Each row is followed by its group and then its class within the group.
[ -3  -9 -18 -15  -8  10 -13  14   4  -3  14 -29   5  12 -19  -6  -3   2
   5  -4  -4   9  -5  -6] | B.L
[ -2  -8 -20 -23 -10   3  -7  -1   2   1  12 -29   3  16  -9  -7   5  -2
   4  -2  -4   5  -2  -4] | B.X
[  0 -11 -28 -20 -13   9 -11  -1   0  -2   5 -35   7  21  -8  -5  19   2
   4   6  -2   5  -4  -7] | Y.N
[ -2  -4  -9 -15  -7   0  -1 -15   5   6  -3 -18  -1  10   2   1  -6  -7
  -1  -9  -7   2 -10  -5] | B.C
[  1  -9 -22 -16  -9   8  -4   2   5  -2  13 -20  -4  16   0  -3   4   1
   5  -3 -16   7  -7   2] | S.M
[  1  -9 -26 -19  -8   4  -6  -2   5  -7   6 -24   4  11 -14  -5   7  -3
   0  -3   3   9  11  -8] | Y.N
[  2  -1 -10 -10   3  -7   6 -19   2   8   1  -5   6   3  13   7   5  -8
  -3  -5   6   5   0  -2] | Y.K
[ 13  -6 -12   3 -15  14  -3  20  -4  -1  -4 -22 -10   5   5  -6  28  -8
   1   8 -11  -2  -3   2] | T.A
[  6  -2 -10 -11  -4   6  -8  13   7 -13  10 -22   6  11 -15   1   7  -1
  -1   0  12   7  10   0] | T.U
[-18  -2 -10 -13  -4   9  -6   3   7   1  12  -1   3   9   7 -11   2   5
   4   1 -10   1   0   0] | S.F
[ -3 -11 -34 -17 -13  11 -13  11  -2  -5   9 -33   8  15 -15  -9  17   6
   9  -1 -18   9  -9  -7] | S.Z
[ -2  -2 -20 -14   1   0  -1 -11   5  -1  -2 -13   5   7   5   3   7  -2
  -1   5   5   6   2  -2] | Y.E
[-7  1 -7 -6  2 -1  6 -6  5  3 14 15  5  3 16 -3 -5  5 -3 10 -3  0  8 -4] | S.F
[  0  -2  -5  -5  -8   7  -9  19   7 -16   9 -15   0   3 -13  -2  11   8
   2   4   5   6   8  -1] | T.A
[ -2  -4 -13 -21 -12   7   3  -8  -3   5   2 -30  -1  17   3   2  12  -9
  -5   2 -11  -4  -5  -6] | B.X
[ 13 -19 -46 -14 -38  24 -26  29 -13   1  -3 -53 -14  29 -16 -19  29  -2
  13  -2 -35   3 -31 -12] | B.L
[ -8   3 -15 -18   1  -8  -5  -9   7  -4   7  -9  16   6  -6   0  -3   2
  -3   1  12   8   7  -2] | Y.E
[ -6 -10 -24 -18 -15   5 -12  12  -6  -5  -2 -27   3  12  -7  -6   6  -2
   3  -2 -18   3 -18  -7] | B.C
[  7   0 -11  -4 -13  10  -2  10   1  -5  12 -16  -9  10   4   1  14  -5
   2  -1  -3  -1   1  -3] | T.H
[ -8  -4  -4 -25 -11   8   7  -6  -1   0   3 -13  -4  15  10   1  -5  -7
  -3  -2  -9  -1   9   1] | B.X
[ -2  -6 -12 -32 -20  10  -1  -4  -3   1   6 -30  -1  17   4   1   3 -10
  -2  -3  -8   0  -4  -5] | B.X
[ -6   3 -18 -21  -6  -3  -6  -7   6  -4   9 -20   9  10  -6   0   4   2
  -5   5  10  10  -6  -8] | Y.E
[-10  -3  -4 -17  -5   4   0 -10  -6  -4  -2 -24   2  13  -4   1  -3  -8
   2  -8   4   1  -8  -1] | B.C
[-11  -7 -28 -17 -14   9 -17  13   7  -2  14 -18   8  15 -10 -14  14  12
   8   5 -10  10  -1  -9] | S.F
[ -3   1 -20 -19  -4   3   3  -9  22   1   7 -17   2  15   3  -1   6  -9
  -2   3   2   2   0  -6] | Y.N
[ -2   1 -12 -13  -6   4   7 -16  -1  12  -4  -7  -2  10  10   0  16  -8
  -5   3   4  -4   1   1] | Y.E
[ -6  -4 -16 -10  -8   9  -1  -2   1   8  13  -6  -4  10  13  -6  12   2
   3   2 -25   1  -3   1] | S.F
[  9  -5 -25  -9 -10   6   4 -10  -4   9 -11 -27   0  11   5  -2  20  -5
  -1   4  -8   1 -10  -4] | Y.N
[  5  -4 -14  -4  -6  11  -6  22   2 -13  16 -19  -9  11  -4  -6   1   6
   7  -5  -5   2  -2   1] | T.H
[ -2   0  -3 -11   6  -6   3 -15   2  -3   6   0   6   6   1   8  -2  -1
  -5  -2  16   4   7  -1] | Y.K
[ -3  -7 -16 -10  -3   2  -2  -3   2  -1  19  -3   1  10   1  -2  -6   4
   4   0 -10   8  -7  -3] | S.M
[ -5  -4 -14 -18  -7   8 -12  -1   1   0   4 -16   3  11  -4  -4  -8   0
   1   0  -8   3  -6  -5] | B.C
[ -8  -8 -21 -16   3   5  -9   5   2  -4  23 -14   4  14  -7  -7  -2   6
   7   3  -6  10  -7  -4] | S.M
[  9  -3 -12   2 -14  11   4   5  -5   3   2 -19 -13  12  16   1  23  -8
   0   1  -5  -9  -3  -2] | T.U
[-11  -6 -21 -18  -5   7  -2   7   7  -8  14 -16   6  14  -6  -7   3   8
   6   4  -6  10  -3  -1] | S.F
[ 17  -6 -12   5 -14  14  -3  19  -6 -10  -2 -31 -13   8  -3  -1  16  -1
   3  -3  -4  -1  -5  -3] | T.U
[ -4 -12 -32 -28  -8  -6 -12  -8   6  -4  -1 -36  14  15 -19   3   3   0
  -1  -1  11  10  -8 -10] | Y.N
[ -7  -2  -4 -15  -4   0  -3 -11  -2   6  -3 -16   4   9  -7   3  -3  -1
  -4  -6   2  -2  -4  -1] | B.C
[  7  -5  -7   0  -1   8   1  15  -1  -5   8 -10 -16   5   2  -2   9  -1
   2   3  -5  -2   3   4] | T.H
[  4  -1   2   0  -1   5  -1  24  -2 -12  20  -4  -4   4   1   1  -2   4
   5   0   0   3  11   7] | T.H
[  1  -3 -20 -15   0   2  -2 -11   3   2   1 -15   7  12   1   2   7   0
  -4  -1   4   3   4  -5] | Y.N
[  4  -6 -24 -25 -11  10  -4  -5   1   6   5 -32  -4  18  -1  -4  18  -2
  -3   0  -2   4  -6  -7] | Y.K
[ -8  -1 -10 -11  -7   5   1   9   2   2   6  -8  -2  10   9  -4  11  -1
  -2   6  -3  -3   0   0] | S.Z
[ -9  -3  -4 -24  -7   2   1  -2   1   1  10 -12   1  17   4   2  -3  -3
   0  -1  -5   0  -1   0] | B.X
[  1  -4 -23 -11  -9   8   9 -12  -9   9 -10 -27  -7  16  13   1  14 -10
  -1   1 -10   5 -10  -4] | Y.N
[ -4  -8 -10 -21 -10  11   0  -4  -3  -1   8 -25  -5  15   2  -1  -2  -2
  -3  -2 -12  -3  -2   1] | B.X
[ -3  -5 -23 -10  -9   9  -4   5  -3   9   4 -10  -5  11  10 -12  19  -2
   6   5 -19  -3  -7  -5] | S.F
[ -7  -3 -24 -26  -1  -3   0 -15   8  -5  10 -21  14  15 -12   1  -3   1
  -2   0  12   8  -3  -6] | Y.N
[ -4  -3 -20 -20  -7   3   1  -6  -1   4  -3 -28   2  15   0   3  12  -6
   3  -1  -2   0 -11 -11] | Y.K

Each row is followed by its group and then its class within the group.
[ -5  -7  -5   3  42   7  -7 -42 -17   2 -22  31  11  11  12   6 -30  -6
  -7 -17  -2  14 -13  13] | z100.[95]
[ -3 -13   4  12   3  22  17  62 -11  -3  -7 -36  -2 -10  -6   2 -17 -12
   5   0   1 -12 -22 -25] | z342.[77]
[-2 -3 -5 -6 28 12 -1 30  3  2 19 -9 11 14  3 -1 17  0 -8 -4  3 -8  7 -3] | z493.[88]
[  5 -12  -4  13 -14  22   4  25 -18   3  -1 -10  -3   4  -4   7  -9  -3
   4  15  -3   8  58  -4] | z711.[84]
[ -9  -7   9  16   6 -22   7   5  15   6  -9 -19   8   1  13 -14  -1   0
  -1  -4  -4  -9 -24  -5] | z100.[89]
[ -1 -10   4  -1   7  17  -2  14  -6 -13 -10  29   1  -4   0   7   0  -7
  -9  -2   1  -4 -10   3] | z100.[95]
[ -5 -10  13   2 -20   1  -5  11   3  -1  -8   3   5   3   1   2  37  -2
   0  -5  -4 -10 -16  -6] | z711.[83]
[  2 -11  -7  -5  34  22 -12  -8  -6  -1 -20  36 -11 -13   3   7 -25  -4
 -12   1   1  16   5  17] | z100.[93]
[ -4   6   7  -2  17 -13  -1  21  -8  -4  -2 -24   5  -7  -3  -6  14   4
   5 -10  -1 -10 -23 -14] | z342.[66]
[ -8  -2   9  10  29  -3   7 -10  43   1   1 -30   2  -3   9   2  17  -1
  -2  -8  -1 -21  -3  10] | z100.[89]
[ -9 -12  -7  -5  15  -1   2  49 -55   5   3   2   5  -4  -7   3   4  -7
  -4  11  -1   6  40  -5] | z711.[83]
[  0 -15  -3   0 -19   6   2  51  -9   0  -4  21   8   1   1  10   1 -12
   2   0  -3 -10  21 -12] | z711.[84]
[-13  -9   3  12   3 -29  15  44 -34   3  -5 -34  12 -19   0   5  15  -3
   0  24 -17 -22 -27 -20] | z711.[83]
[-21 -14   1  13  19  13  15  14 -42   5   2 -47   6   1  -5   1   8   4
  -1  32  -6  -2  40  -5] | z711.[83]
[  9 -14 -23  -5  15  19   0  10   5   5  -3  13   0   5   5   5 -14 -16
  -2 -11   3   9  28   2] | z493.[80]
[  7  -6   3  -4  12 -12  -1  31  19   0   3   8   4 -23  14   4  12 -16
  -4  -3  -2  -8 -21  -3] | z493.[73]
[ -2  -5  20   7  22 -11  -8  -7  23   0  -7  10  -1  -7   0  -2  10   0
  -6 -15  -3  -7 -25 -10] | z100.[93]
[ -3  -9 -13 -13   4  -7   4  28 -14   0  11  -6   1 -15   7   3  -2  -9
  -2   2   2  -4 -10  13] | z493.[73]
[ -4  -7  12   2  -1 -13   2  53 -42  -2 -16  32  -1 -19  -4   6   7  -2
  -7  13   2   0  -3  -9] | z342.[96]
[ -6  -1  12   5  23  -3  -1 -15   9   0  -6  11  -7   0   9   0   6  -1
  -6 -18  -1  -9  -3  -1] | z100.[89]
[  4 -18  -8  -9  48  18   3  21 -16   1  -5 -20  -6  -6  -7   6  -5  -1
  -3  -4  -2  -9  30 -16] | z711.[76]
[  5  -1  11   2   1  13   3  41  46  -3   3 -40  -9   6 -10   0  13  -1
   7 -14   0 -21   8 -21] | z342.[77]
[  1  -3   2  -5  24  20   1  26  50  -2   6 -23  -8 -18  11  -5  25  -7
  -7  10  -6 -26 -24  -2] | z493.[73]
[  0   4  20  -3 -14  -8   7  10  -6   1 -17  11   3  -7  -3  -7  35  -6
   7   9   3 -27 -16 -30] | z342.[66]
[ -3  -7  14  11  19  -5   4  -1   3  -3 -16   9  -2 -22   6   3   6  -7
 -11   7  -2  -9 -15   0] | z100.[89]
[ -6  -1  12  -1  -4  -4   1  48  10  -7 -16  -6   8   8 -12   2  29  -1
  13 -19  -7 -31 -28 -26] | z342.[66]
[ -4  -1  -3 -10  23   9   1  20 -30  -1  -8   6   3   5  -6   0  -9   4
  -2 -10   2   1   3  -4] | z342.[77]
[  0 -13   7  11  -6 -11  11  55   2  -1  -4  -6  -3  -7  -7   7  11  -1
   4  16  -2 -23  13 -22] | z711.[84]
[  8   6   2 -20  -1 -21   5  11  26  -6 -11  28  -6 -17   7  -4  16  -8
   4  -9   7 -20 -25   8] | z493.[73]
[ -8  -9  12  -5  41 -13  11  36 -18  -2 -15  -8  -2 -27   0 -12   6  -2
  -3  19  -6 -19  12 -17] | z711.[76]
[  2  -3   2  -4 -39 -27  14  33   8   1  -5  15   4  -3   2   4  39  -6
  10   2   3 -13  28 -11] | z711.[84]
[  0  -4   7  -1   6   8  20  13  32   0   9   0   2  -4   4   1  47  -4
  -5   7   4 -28  19  -8] | z493.[88]
[-11 -16   5  -4  60  12 -11  -9 -16   2  -8   6   2  -1   5   2  -6   3
 -12 -18  -6  -9  22  -5] | z100.[95]
[ -6 -12  -8   0  62  21   8  39   2   3   6 -56  -1 -17   8   8 -23   2
  -4   3  -2 -11  21   2] | z493.[73]
[ -3  -5   1 -15  26 -21  -7   2 -31   4  -5  13   3 -22   1 -12  15 -10
   1 -16   0   8   4  -9] | z711.[76]
[ -7  -4  -1 -12  49  -2  -7   6 -35   2   3 -21  -4 -20   2   1  12  -2
  -4  11  -2   7  32  -9] | z711.[76]
[  5   5  -3 -14  12 -29  -1  12 -28   1  -6  -8   4  -4   0  -6  -4  -4
   9   3   0  10   3 -13] | z342.[96]

Each row is followed by its group and then its class within the group.
[  0   0   8  -8   9   0 -10  -7  -1   7   0  -1  -8  -8 -23   2   8   3
   8 -24   7   6  -2   3] | z308.(86)
[-21  11  -5  -6 -11   9   4  -5  -2   1  -4  13 -20  -5 -12 -16  -5  11
   7  -7 -12   4 -11  -2] | z41.(105)
[ -4   4 -15  -5   1  10  10  -3   1   2  13   0  -2   7  19 -10   2  25
  -3 -10   4  10  -9   5] | Z199.(96)
[  3  11  -9   9   7  11  10  -3   4  10  15  -1   5   2 -11 -14   5  29
   2   1   2  11 -12  -7] | Z199.(84)
[ -5   7  14  -8   4   2 -11  -8   0  10   3  -5 -11  -4 -31  -6   6   1
  13 -35  11   6   2   0] | z308.(104)
[  2   2   9  -6   6  -2 -10  -1  -4  14  -6  -4  -8  -6 -34   2   2   1
   6 -27  10   3  -4  -2] | z308.(86)
[ -9  16 -12  -9   8   3   9  -3   3   0  12   5   4   6   7  -9   9  30
  -1  -2  -2  11  -4  -5] | Z199.(84)
[-8  8 -2 -1  0  6  3 -3  5 10  6  1  4  5  8 -6 -1 21 -1 -4 -1 14 -4  2] | Z199.(96)
[-3  6 -6 -4  1  4  3  3 -1  1  1  4  3  2  4 -6  2 25 -3  0 -4 10 -8 -1] | Z199.(82)
[ -4   5 -17  -6  -1   7   2   3   0  -1  16   0   0   6  -1  -9  11  32
   5 -16  -3  18 -15   2] | Z199.(82)
[-13   8  -5   0  -4  -1   3  -4  -2   0  -5  18 -15  -7 -13  -8  -1   3
   4   9 -21  -6  -2  -6] | z41.(85)
[ -1   4   7 -15   3   2 -14  -5  -2   4   2  -4  -9  -4 -21   1   9   3
   2 -31  10   8  -2   6] | z308.(104)
[-10  10  -8  -8  -3   6   3  -2   1  -6   9   7  -5  -5  14  -8   5  18
  -1  -5 -12  18  -6   1] | Z199.(84)
[  0   3 -19  -2  -5   6   3   0  -6  -4   8   0   5  -2   7  -6   3  30
  -4 -11  -5  16 -13   2] | Z199.(82)
[-12   7 -14 -10   0   8   8  -1   5   1  13   1   9  11  24 -12   5  24
  -5  -1  -8  12  -6   2] | Z199.(96)
[ -5   5 -10  -5   5  11   5  -2   1   0  17  -7   0   8   6 -10   8  27
   2 -11   3  12  -8  -1] | Z199.(84)
[  8   5   8  -5   2   3  -7  -1   0   4   1  -3   0  -1 -18   0   5  10
   0 -25   4  11  -9   6] | z308.(102)
[-20  14   5  -7  -4   8   6  -9  -6  -6  -2  21 -21 -10 -18 -16   0   6
   3   0 -16   0  -5  -1] | z41.(105)
[ -4   6  -4  -7   1  10   0  -1   1  -5  10   5   5   2  11  -8   4  29
  -1 -10   0  15  -9  -1] | Z199.(82)

Each row is followed by its group and then its class within the group.
[  7 -13  -8  19 -14  -3   9   3   5  -5   5   2  -6 -12  -4  -1  14  -9
   8  13  10   1  -2  25] | W.Z195
[  6  -2  -5  14  -7   1  -9   0   1  17   2   1  -1  -8 -13  -4   3 -14
  -8   8   7   1  -7 -13] | Q.z548
[ -2  -3   0   1  -5   5   1   9   7   6   7  21  -6   0  -4  -2   0  -9
   2  24   1  -2  -5 -12] | Q.z264
[ -2 -12  -2   8 -18   1   1   1   8  10   6  -6  -7  10  -6   8   0 -15
  -3  -8  18   6   5   5] | Q.z548
[  7  -5  -6   3 -26   0  -2   7   3   8   6  15  11   0  -2   4  -3  -2
  -7  26  -7  -5  -6  -6] | J.Z296
[ -5  -2  -6  12  12   4  12   0  10  22  14   0 -10  10   6  -6   4 -17
   1  23  10   9 -10 -10] | Q.Z310
[  0 -44 -11  12   8   7   6   8  15   6   4   4  -7  12   0  -2   4  -7
  -6  24  28  11  -7  -1] | W.z318
[ 13  -1  -2  -3 -10   2  -6  -6  -2  27   0  -2  21   9  -6  -1   4 -11
  -7   8  -8  -6 -14 -28] | J.Z296
[  2  -3   1  -7 -12   0  -9   8   6  -5   0  17 -15   8   4  -1   2   7
   6 -10  13   1   9   8] | R.Z752
[ 12  -2  -3 -15   3  -1 -10  14   0  17  -4  13   2   9  -2   5  -2   4
  -8  20  -4  -5  -2 -25] | J.z470
[ 13  -3   1  -6  11  -1  -2   3  19 -17   2   1   3  12  16   5  -4   7
  -8  10  22  10   7  10] | R.Z102
[  2  -8  -9   9   3   4  11  -1   6  11  11   7  10  11  13   0  -2 -23
 -11   9  -7  15  -7 -13] | Q.Z310
